Below are the code and all the weights of a small trained network. Each question names an input and a class and asks about switching units off, where a switched-off unit gives its printed mean instead of its output.

import numpy as np


def w(rows, s, z=0):
    codes = np.array(rows[::2]) - 128.0
    scale = np.full(codes.shape[1], s)
    scale[-1] = z or s
    return codes * scale


def norm(h):
    return h / np.sqrt((h * h).mean(-1, keepdims=True) + 1e-5)


def f(y):
    return y / 2 * (1 + np.tanh(0.7978845608 * (y + 0.044715 * y**3)))


def log_softmax(a):
    a = a - a.max(-1, keepdims=True)
    return a - np.log(np.exp(a).sum(-1, keepdims=True))


def net(x, mask):
    res = np.array(x, float).reshape(1, 7) / 4 @ E
    u = 0
    for l in range(3):
        y = f(norm(res) @ A[l][:, :-1].T + A[l][:, -1])
        res = res + np.where(mask[u : u + 6], y, B[l][:, -1]) @ B[l][:, :-1]
        u += 6
    return log_softmax(norm(res)[-1] @ U[:, :-1].T + U[:, -1])


A, B = {}, {}
E = w([
[120,153,112,106,142,147,189,168,104],'x0',
[113,63,137,158,157,70,79,135,217],'x1',
[93,79,90,104,145,152,151,209,145],'x2',
[188,178,169,183,148,68,156,83,182],'x3',
[76,110,127,120,119,106,67,101,152],'x4',
[99,253,200,194,90,93,86,195,106],'x5',
[146,136,218,42,135,131,121,164,138],'x6',
],0.007)
A[0] = w([
[93,54,88,38,177,150,96,149,113,70],'L0N0',
[138,130,220,124,156,195,79,196,175,163],'L0N1',
[106,106,60,228,172,122,74,157,119,176],'L0N2',
[152,175,120,2,179,114,69,139,204,159],'L0N3',
[179,51,219,59,81,96,129,144,152,164],'L0N4',
[155,86,91,79,19,100,110,62,97,255],'L0N5',
],0.0059,0.0017)
B[0] = w([
[84,125,103,124,153,150,140,103,80,252],'L0N0',
[175,255,165,126,26,97,96,168,146,233],'L0N1',
[144,188,3,220,82,174,106,99,58,230],'L0N2',
[90,104,119,117,154,147,129,95,176,203],'L0N3',
[147,172,161,63,167,219,223,98,130,223],'L0N4',
[126,129,149,170,251,108,168,123,149,232],'L0N5',
],0.0064,0.0026)
A[1] = w([
[136,152,214,46,190,157,147,167,155,56],'L1N0',
[153,150,104,81,136,130,86,136,116,36],'L1N1',
[71,127,160,66,151,91,111,145,93,2],'L1N2',
[74,154,184,163,46,98,82,169,121,246],'L1N3',
[114,203,159,150,3,107,12,211,97,69],'L1N4',
[24,188,111,89,115,147,208,190,145,190],'L1N5',
],0.0064,0.00059)
B[1] = w([
[121,94,102,135,100,234,37,97,185,194],'L1N0',
[141,165,129,119,233,148,111,76,94,128],'L1N1',
[119,172,126,164,117,179,109,101,100,138],'L1N2',
[100,121,96,39,164,101,185,164,155,197],'L1N3',
[235,25,110,108,181,117,145,149,66,254],'L1N4',
[139,92,115,162,62,2,92,132,227,190],'L1N5',
],0.007,0.0063)
A[2] = w([
[138,233,141,125,99,65,139,191,119,170],'L2N0',
[141,101,140,113,163,159,190,79,243,172],'L2N1',
[118,80,115,76,202,182,170,94,138,209],'L2N2',
[134,154,222,3,101,212,45,170,194,159],'L2N3',
[167,122,190,153,102,53,69,243,72,48],'L2N4',
[92,150,96,219,177,93,215,151,75,1],'L2N5',
],0.006,0.00079)
B[2] = w([
[108,51,110,108,123,65,154,48,89,187],'L2N0',
[117,92,97,128,147,92,146,160,113,196],'L2N1',
[145,147,170,96,173,2,76,155,163,195],'L2N2',
[71,209,108,187,35,202,138,98,102,254],'L2N3',
[151,94,166,105,202,91,96,163,38,214],'L2N4',
[68,194,122,139,141,135,91,99,155,193],'L2N5',
],0.0081,0.0053)
U = w([
[126,109,185,1,235,67,142,92,113,253],'0',
[71,204,149,107,115,177,135,40,159,3],'1',
],0.008,0.00052)

Each question gives the input, the list of numbers given to net, and the class t.
The units are the neurons (one row each of A and B). Each row of codes is followed by its name. A weight is (code - 128) times the scale printed after its matrix; where a second scale follows, it is the last column's (A, B and U).
mask holds one flag per neuron, layer by layer. A switched-off neuron (its flag False) gives its mean, the last column of its row in B, instead of its output. The means were averaged over made-up inputs and are rounded, as every weight is.
A unit's drop is (log p(t) with every unit on - log p(t) with that unit switched off) / (log p(t) with every unit on - log p(t) with every unit switched off).
The circuit of an input: a set's keep is (log p(t) with only the set's units on - log p(t) with every unit switched off) / (log p(t) with every unit on - log p(t) with every unit switched off). Starting from the 12 units with the biggest drops (on a tie, the unit counted first), units are removed one at a time, each time the one whose removal leaves the highest keep (on an exact tie, the one counted first), for as long as the keep stays at least 0.8.
units of the circuit, in order: the units of the circuit, biggest drop first
top k neurons: the k neurons with the biggest drops, biggest first
k most important neurons of layer l: the k neurons of layer l with the biggest drops, biggest first
drop when u is switched off: that unit's drop, to one decimal
input [0,8,2,-7,-3,2,3], class 1: units of the circuit, in order => [L2N3]
input [8,-8,3,-3,2,-4,5], class 1: units of the circuit, in order => [L1N4; L2N3; L1N0]
input [6,-2,6,-3,-8,2,8], class 1: units of the circuit, in order => [L2N3; L1N0]
input [4,5,2,7,-1,3,4], class 1: top 2 neurons => [L1N0; L2N3]
input [7,1,1,0,-6,6,8], class 1: top 3 neurons => [L2N3; L1N0; L0N2]
input [-6,-3,6,-4,4,3,7], class 1: top 2 neurons => [L2N3; L0N4]
input [3,-5,-8,-7,-6,-2,4], class 1: 2 most important neurons of layer 1 => [L1N4; L1N0]
input [-7,2,3,-2,8,6,-4], class 0: top 2 neurons => [L1N4; L2N3]
input [5,-1,0,4,-7,-3,7], class 1: units of the circuit, in order => [L2N3; L1N0]
input [5,7,4,-2,-4,-4,5], class 1: 2 most important neurons of layer 2 => [L2N3; L2N4]
input [-4,-7,5,7,-8,2,8], class 1: drop when L1N0 is switched off => 0.2
input [-8,-7,-3,0,2,8,-4], class 0: drop when L1N2 is switched off => 0.0
input [0,1,-5,5,5,4,-3], class 0: drop when L2N3 is switched off => 0.2
input [-5,-7,2,6,3,5,3], class 0: units of the circuit, in order => [L1N4]
input [-3,0,-7,4,-7,4,0], class 0: drop when L2N3 is switched off => 0.1
